Below are the code and all the weights of a small trained network. Each question names an input and a target symbol and asks about switching units off, where a switched-off unit gives its printed mean instead of its output.

import numpy as np


def w(rows, s, z=0):
    codes = np.array(rows[::2]) - 128.0
    scale = np.full(codes.shape[1], s)
    scale[-1] = z or s
    return codes * scale


def f(y):
    return np.maximum(y, 0)


def softmax(a):
    e = np.exp(a - a.max(-1, keepdims=True))
    return e / e.sum(-1, keepdims=True)


def log_softmax(a):
    a = a - a.max(-1, keepdims=True)
    return a - np.log(np.exp(a).sum(-1, keepdims=True))


def net(x, mask):
    ids = ['Ξαβδεζμτφ'.index(c) for c in x.split()]
    T = len(ids)
    res = E[ids] + P[:T]
    u = 0
    for l in range(2):
        q, k, v = (res @ M[l].T for M in (Q, K, V))
        z = softmax(np.where(np.tri(T) > 0, q @ k.T / 2**0.5, -1e9)) @ v
        res = res + np.where(mask[u], z, O[l][:, -1]) @ O[l][:, :-1]
        u += 1
        y = f(res @ A[l][:, :-1].T + A[l][:, -1])
        res = res + np.where(mask[u : u + 16], y, B[l][:, -1]) @ B[l][:, :-1]
        u += 16
    return log_softmax(res[-1] @ U[:, :-1].T + U[:, -1])


Q, K, V, O, A, B = {}, {}, {}, {}, {}, {}
E = w([
[167,92,64],'Ξ',
[139,116,110],'α',
[160,137,76],'β',
[129,182,103],'δ',
[114,59,197],'ε',
[114,96,190],'ζ',
[92,6,182],'μ',
[97,185,190],'τ',
[87,142,188],'φ',
],0.011)
P = w([
[253,140,153],'0',
[177,145,191],'1',
[100,90,87],'2',
[109,209,91],'3',
[150,150,229],'4',
[66,80,76],'5',
[110,242,97],'6',
[159,148,208],'7',
],0.013)
Q[0] = w([
[167,12,208],'L0H1',
[159,184,123],'L0H1',
],0.011)
K[0] = w([
[255,73,63],'L0H1',
[70,101,204],'L0H1',
],0.0083)
V[0] = w([
[135,2,160],'L0H1',
[143,100,7],'L0H1',
],0.0055)
O[0] = w([
[122,3,181,1],'L0H1',
[212,99,62,116],'L0H1',
],0.0064,0.00057)
A[0] = w([
[168,203,62,24],'L0N1',
[73,82,207,70],'L0N2',
[148,36,153,43],'L0N3',
[115,108,132,77],'L0N4',
[117,77,53,130],'L0N5',
[165,154,119,143],'L0N6',
[2,139,103,213],'L0N7',
[106,145,153,67],'L0N8',
[134,156,56,127],'L0N9',
[74,203,147,27],'L0N10',
[60,206,138,33],'L0N11',
[235,199,120,149],'L0N12',
[39,114,139,69],'L0N13',
[128,116,130,64],'L0N14',
[164,60,128,1],'L0N15',
[101,124,200,83],'L0N16',
],0.0096,0.0048)
B[0] = w([
[198,211,71,176],'L0N1',
[183,141,91,152],'L0N2',
[219,77,106,146],'L0N3',
[149,103,108,129],'L0N4',
[75,141,65,173],'L0N5',
[170,152,170,176],'L0N6',
[16,119,154,206],'L0N7',
[132,79,123,131],'L0N8',
[129,134,46,185],'L0N9',
[114,15,87,154],'L0N10',
[96,32,1,159],'L0N11',
[199,172,196,253],'L0N12',
[162,92,166,137],'L0N13',
[139,115,126,128],'L0N14',
[176,72,112,134],'L0N15',
[163,197,92,149],'L0N16',
],0.0071,0.0064)
Q[1] = w([
[205,149,221],'L1H1',
[198,60,251],'L1H1',
],0.011)
K[1] = w([
[213,113,155],'L1H1',
[250,192,156],'L1H1',
],0.012)
V[1] = w([
[194,129,10],'L1H1',
[115,236,147],'L1H1',
],0.012)
O[1] = w([
[190,28,93,247],'L1H1',
[141,247,47,131],'L1H1',
],0.012)
A[1] = w([
[137,140,7,106],'L1N1',
[95,67,73,52],'L1N2',
[105,78,156,13],'L1N3',
[75,125,146,255],'L1N4',
[159,163,68,169],'L1N5',
[172,93,105,197],'L1N6',
[110,147,54,95],'L1N7',
[191,187,220,167],'L1N8',
[129,202,59,63],'L1N9',
[155,132,184,136],'L1N10',
[54,144,66,69],'L1N11',
[154,120,193,171],'L1N12',
[136,182,103,32],'L1N13',
[159,123,178,222],'L1N14',
[160,103,120,187],'L1N15',
[138,104,128,122],'L1N16',
],0.012,0.0083)
B[1] = w([
[156,130,239,223],'L1N1',
[56,178,180,184],'L1N2',
[19,210,147,155],'L1N3',
[176,33,114,160],'L1N4',
[91,179,144,215],'L1N5',
[135,176,130,251],'L1N6',
[101,1,136,160],'L1N7',
[32,124,70,184],'L1N8',
[116,56,159,177],'L1N9',
[100,77,111,150],'L1N10',
[99,249,88,144],'L1N11',
[137,75,110,162],'L1N12',
[162,24,172,149],'L1N13',
[126,111,45,181],'L1N14',
[133,189,120,215],'L1N15',
[140,132,156,162],'L1N16',
],0.0088,0.019)
U = w([
[216,84,80,83],'Ξ',
[113,211,37,124],'α',
[188,255,146,251],'β',
[172,113,248,50],'δ',
[133,82,100,172],'ε',
[118,147,92,168],'ζ',
[137,50,149,19],'μ',
[53,201,199,68],'τ',
[71,166,119,216],'φ',
],0.0078,0.0034)

Each question gives the input, a string of symbols that net reads in full, and the target symbol t.
The units are the heads (2 rows each of Q, K, V and O) and the neurons (one row each of A and B). Each row of codes is followed by its name. A weight is (code - 128) times the scale printed after its matrix; where a second scale follows, it is the last column's (O, A, B and U).
mask holds one flag per unit, layer by layer, with each layer's heads first. A switched-off unit (its flag False) gives its mean, the last column of its rows in O or B, instead of its output. The means were averaged over made-up inputs and are rounded, as every weight is.
A unit's drop is (log p(t) with every unit on - log p(t) with that unit switched off) / (log p(t) with every unit on - log p(t) with every unit switched off).
The circuit of an input: a set's keep is (log p(t) with only the set's units on - log p(t) with every unit switched off) / (log p(t) with every unit on - log p(t) with every unit switched off). Starting from the 12 units with the biggest drops (on a tie, the unit counted first), units are removed one at a time, each time the one whose removal leaves the highest keep (on an exact tie, the one counted first), for as long as the keep stays at least 0.8.
circuit, biggest first: the units of the circuit, biggest drop first
unit that matters most: the unit with the biggest drop
k most important neurons: the k neurons with the biggest drops, biggest first
top k neurons in layer l: the k neurons of layer l with the biggest drops, biggest first
drop when u is switched off: that unit's drop, to one decimal
input β δ β δ Ξ α β φ, target β: 2 most important neurons	(L0N12; L0N7)
input β β Ξ ε Ξ α, target τ: circuit, biggest first	(L1N2; L0N12; L1N14)
input δ δ Ξ δ ε β δ Ξ, target δ: top 2 neurons in layer 1	(L1N1; L1N9)
input φ β δ δ ε, target φ: circuit, biggest first	(L1H1; L1N8; L1N1)
input β ε β μ, target μ: circuit, biggest first	(L0N12; L1H1; L1N5; L0H1)
input δ δ β Ξ δ, target δ: top 2 neurons in layer 1	(L1N1; L1N9)
input τ δ β δ β τ δ μ, target τ: circuit, biggest first	(L1H1)
input Ξ β μ ε, target μ: circuit, biggest first	(L1H1; L0N12; L1N4; L1N5)
input ε ζ β β β β δ ε, target ε: 2 most important neurons	(L1N1; L1N14)
input φ Ξ Ξ φ β, target φ: top 3 neurons in layer 1	(L1N8; L1N1; L1N9)
input ε β Ξ ζ μ, target ε: top 3 neurons in layer 1	(L1N1; L1N14; L1N3)
input φ δ β τ β β ζ Ξ, target φ: 2 most important neurons	(L1N8; L1N1)
input β ε Ξ, target τ: 2 most important neurons	(L1N2; L1N3)
input Ξ β δ β β α, target τ: top 3 neurons in layer 1	(L1N2; L1N14; L1N11)
input τ Ξ α β Ξ, target τ: top neuron in layer 1	(L1N8)
input τ δ τ Ξ δ, target τ: 4 most important neurons	(L1N8; L1N5; L1N11; L0N12)
input β δ μ ζ, target μ: top 2 neurons in layer 0	(L0N5; L0N12)
input τ β β Ξ δ, target τ: 3 most important neurons	(L1N8; L1N5; L0N12)
input μ β δ τ Ξ Ξ Ξ β, target μ: 2 most important neurons	(L0N3; L1N12)
input α α α ε μ, target α: 2 most important neurons	(L1N1; L0N12)
input Ξ δ β β β δ δ, target δ: unit that matters most	L1N1
input α β Ξ β ζ β β β, target α: top 2 neurons in layer 1	(L1N1; L1N8)
input Ξ β τ β β β Ξ, target β: drop when L1N8 is switched off	0.2
input Ξ Ξ δ μ β, target Ξ: drop when L1H1 is switched off	0.4
input α β Ξ δ α Ξ δ α, target α: drop when L1N9 is switched off	0.1
input β β δ β β φ β δ, target β: top 3 neurons in layer 0	(L0N7; L0N1; L0N9)
